Here is a tiny trained network, its code and every weight. The questions are about switching its units off for an input and a class, where a switched-off unit gives its printed mean instead of its output.

import numpy as np


def w(rows, s, z=0):
    codes = np.array(rows[::2]) - 128.0
    scale = np.full(codes.shape[1], s)
    scale[-1] = z or s
    return codes * scale


def f(y):
    return np.maximum(y, 0)


def log_softmax(a):
    a = a - a.max(-1, keepdims=True)
    return a - np.log(np.exp(a).sum(-1, keepdims=True))


def net(x, mask):
    res = np.array(x, float).reshape(1, 8) / 4 @ E
    y = f(res @ A[0][:, :-1].T + A[0][:, -1])
    res = res + np.where(mask, y, B[0][:, -1]) @ B[0][:, :-1]
    return log_softmax(res[-1] @ U[:, :-1].T + U[:, -1])


A, B = {}, {}
E = w([
[79,183,198,84,204,97,89,103,146,192,88],'x0',
[137,56,164,64,145,154,193,158,75,221,187],'x1',
[38,147,105,187,196,137,176,56,34,111,58],'x2',
[163,127,157,122,129,97,245,48,162,231,161],'x3',
[217,217,223,185,108,148,218,136,185,66,85],'x4',
[97,154,2,47,89,31,141,114,147,156,154],'x5',
[48,197,130,152,68,157,99,134,81,92,217],'x6',
[111,241,103,129,196,197,190,158,199,84,195],'x7',
],0.0075)
A[0] = w([
[40,208,66,122,98,89,193,38,67,127,171,156],'N1',
[96,72,123,134,106,96,143,92,71,121,101,40],'N2',
[126,80,111,148,141,145,116,141,37,29,66,185],'N3',
[158,22,94,84,146,66,91,56,97,187,122,93],'N4',
[122,15,91,107,90,63,127,119,115,221,90,109],'N5',
[105,80,99,94,96,155,116,142,75,132,121,28],'N6',
[115,139,191,140,129,173,94,119,111,183,139,139],'N7',
[151,38,90,97,116,72,102,71,118,196,115,132],'N8',
[215,60,191,117,86,166,236,147,116,175,172,136],'N9',
[165,153,175,170,168,110,187,71,137,156,32,111],'N10',
[66,210,99,99,137,132,95,98,115,99,129,49],'N11',
[125,159,95,80,87,104,100,145,153,89,102,106],'N12',
[165,173,13,111,123,96,154,155,193,102,120,203],'N13',
[134,157,22,134,134,74,114,138,197,88,134,114],'N14',
[197,159,140,220,62,138,137,102,171,107,97,70],'N15',
[159,109,151,241,67,131,108,98,118,41,95,216],'N16',
[97,89,67,89,159,139,129,142,129,185,124,118],'N17',
[159,160,205,155,182,106,198,63,154,126,2,159],'N18',
[163,185,217,57,62,41,89,196,160,125,112,128],'N19',
[93,145,115,113,115,140,133,112,69,153,186,47],'N20',
[134,104,113,155,115,154,99,163,65,72,91,4],'N21',
[81,128,143,144,97,159,88,155,97,103,141,41],'N22',
],0.0092,0.0025)
B[0] = w([
[50,169,54,162,186,115,155,2,157,151,155,211],'N1',
[147,95,142,119,97,136,110,189,127,101,124,181],'N2',
[122,117,106,167,90,168,55,159,171,79,58,219],'N3',
[55,140,126,78,66,83,137,149,49,116,71,239],'N4',
[56,129,93,71,131,65,105,171,15,151,73,244],'N5',
[87,141,109,152,134,102,83,144,159,117,125,171],'N6',
[153,148,137,130,137,95,159,110,136,155,176,173],'N7',
[84,130,130,79,115,60,139,156,67,154,78,231],'N8',
[169,10,99,86,160,172,228,147,128,129,185,236],'N9',
[113,126,162,119,170,92,146,124,165,234,135,226],'N10',
[158,78,117,155,138,195,168,108,133,131,172,186],'N11',
[156,119,163,99,121,93,181,113,146,132,122,172],'N12',
[152,147,211,95,85,119,209,106,138,88,219,204],'N13',
[132,149,170,82,111,103,191,97,118,105,169,196],'N14',
[124,172,153,179,73,174,130,106,140,88,163,199],'N15',
[131,158,121,158,59,149,72,115,138,72,110,224],'N16',
[107,183,168,103,71,108,123,113,136,85,145,186],'N17',
[170,175,105,152,196,90,117,106,202,251,119,253],'N18',
[170,194,211,114,120,99,123,142,234,144,104,199],'N19',
[132,150,133,149,149,103,122,109,158,154,129,162],'N20',
[90,99,130,154,101,143,79,155,129,104,64,179],'N21',
[145,87,132,129,145,132,115,167,152,157,91,168],'N22',
],0.01,0.013)
U = w([
[142,152,142,100,197,191,77,165,72,139,168,67],'0',
[139,211,133,195,173,147,117,66,192,160,138,170],'1',
[178,103,101,135,84,131,136,113,48,112,145,2],'2',
[163,133,179,123,48,176,148,129,154,1,173,175],'3',
[210,72,169,96,167,148,159,196,176,195,158,167],'4',
[105,81,96,95,169,119,210,94,96,156,177,102],'5',
[87,175,147,69,87,50,102,156,101,150,73,117],'6',
[87,66,71,167,114,168,34,185,88,81,45,118],'7',
],0.0088,0.0041)

Each question gives the input, the list of numbers given to net, and the class t.
The units are the neurons (one row each of A and B). Each row of codes is followed by its name. A weight is (code - 128) times the scale printed after its matrix; where a second scale follows, it is the last column's (A, B and U).
mask holds one flag per neuron, in row order. A switched-off neuron (its flag False) gives its mean, the last column of its row in B, instead of its output. The means were averaged over made-up inputs and are rounded, as every weight is.
A unit's drop is (log p(t) with every unit on - log p(t) with that unit switched off) / (log p(t) with every unit on - log p(t) with every unit switched off).
most important unit: the unit with the biggest drop
k most important neurons: the k neurons with the biggest drops, biggest first
drop when u is switched off: that unit's drop, to one decimal
input [1,-4,5,1,-8,1,3,8], class 1: most important unit	N9
input [1,-8,4,-7,-3,-3,5,6], class 3: 2 most important neurons	(N5, N14)
input [7,1,-2,6,8,3,-4,7], class 4: 2 most important neurons	(N9, N1)
input [3,2,-1,4,6,-6,2,0], class 4: 2 most important neurons	(N9, N1)
input [-4,1,-3,-6,2,-4,7,-1], class 7: 2 most important neurons	(N13, N21)
input [6,0,8,-8,-6,8,3,1], class 5: 3 most important neurons	(N11, N1, N18)
input [2,5,-3,-3,7,7,0,3], class 3: 2 most important neurons	(N18, N10)
input [4,8,1,-8,-5,-4,-3,6], class 0: 3 most important neurons	(N4, N16, N5)
input [-4,-3,8,-6,5,2,2,-1], class 7: 2 most important neurons	(N3, N21)
input [-5,-5,-3,0,-5,8,6,4], class 5: 3 most important neurons	(N1, N16, N3)
input [-3,5,-8,-1,3,6,0,5], class 3: 2 most important neurons	(N18, N13)
input [-5,0,0,5,5,-3,2,3], class 4: 3 most important neurons	(N9, N1, N18)
input [-3,6,0,5,-5,3,-8,3], class 6: 2 most important neurons	(N4, N5)
input [-3,1,-2,5,1,4,8,1], class 5: most important unit	N18
input [-5,-1,1,-5,-3,6,6,7], class 5: 2 most important neurons	(N1, N16)
input [-3,-5,-2,1,-1,-7,3,-3], class 7: 2 most important neurons	(N13, N14)
input [-8,-5,4,-8,-1,6,6,-1], class 3: 2 most important neurons	(N13, N14)
input [-3,7,-4,0,2,-2,-2,-2], class 5: drop when N10 is switched off	0.4
input [4,2,0,-2,1,-3,-4,6], class 1: drop when N6 is switched off	-0.1
input [3,4,7,-8,-3,6,2,-8], class 7: drop when N14 is switched off	0.1
input [-5,-4,-2,4,-3,-8,6,-1], class 3: most important unit	N5
input [-4,2,0,6,8,-1,0,-4], class 4: drop when N9 is switched off	1.9
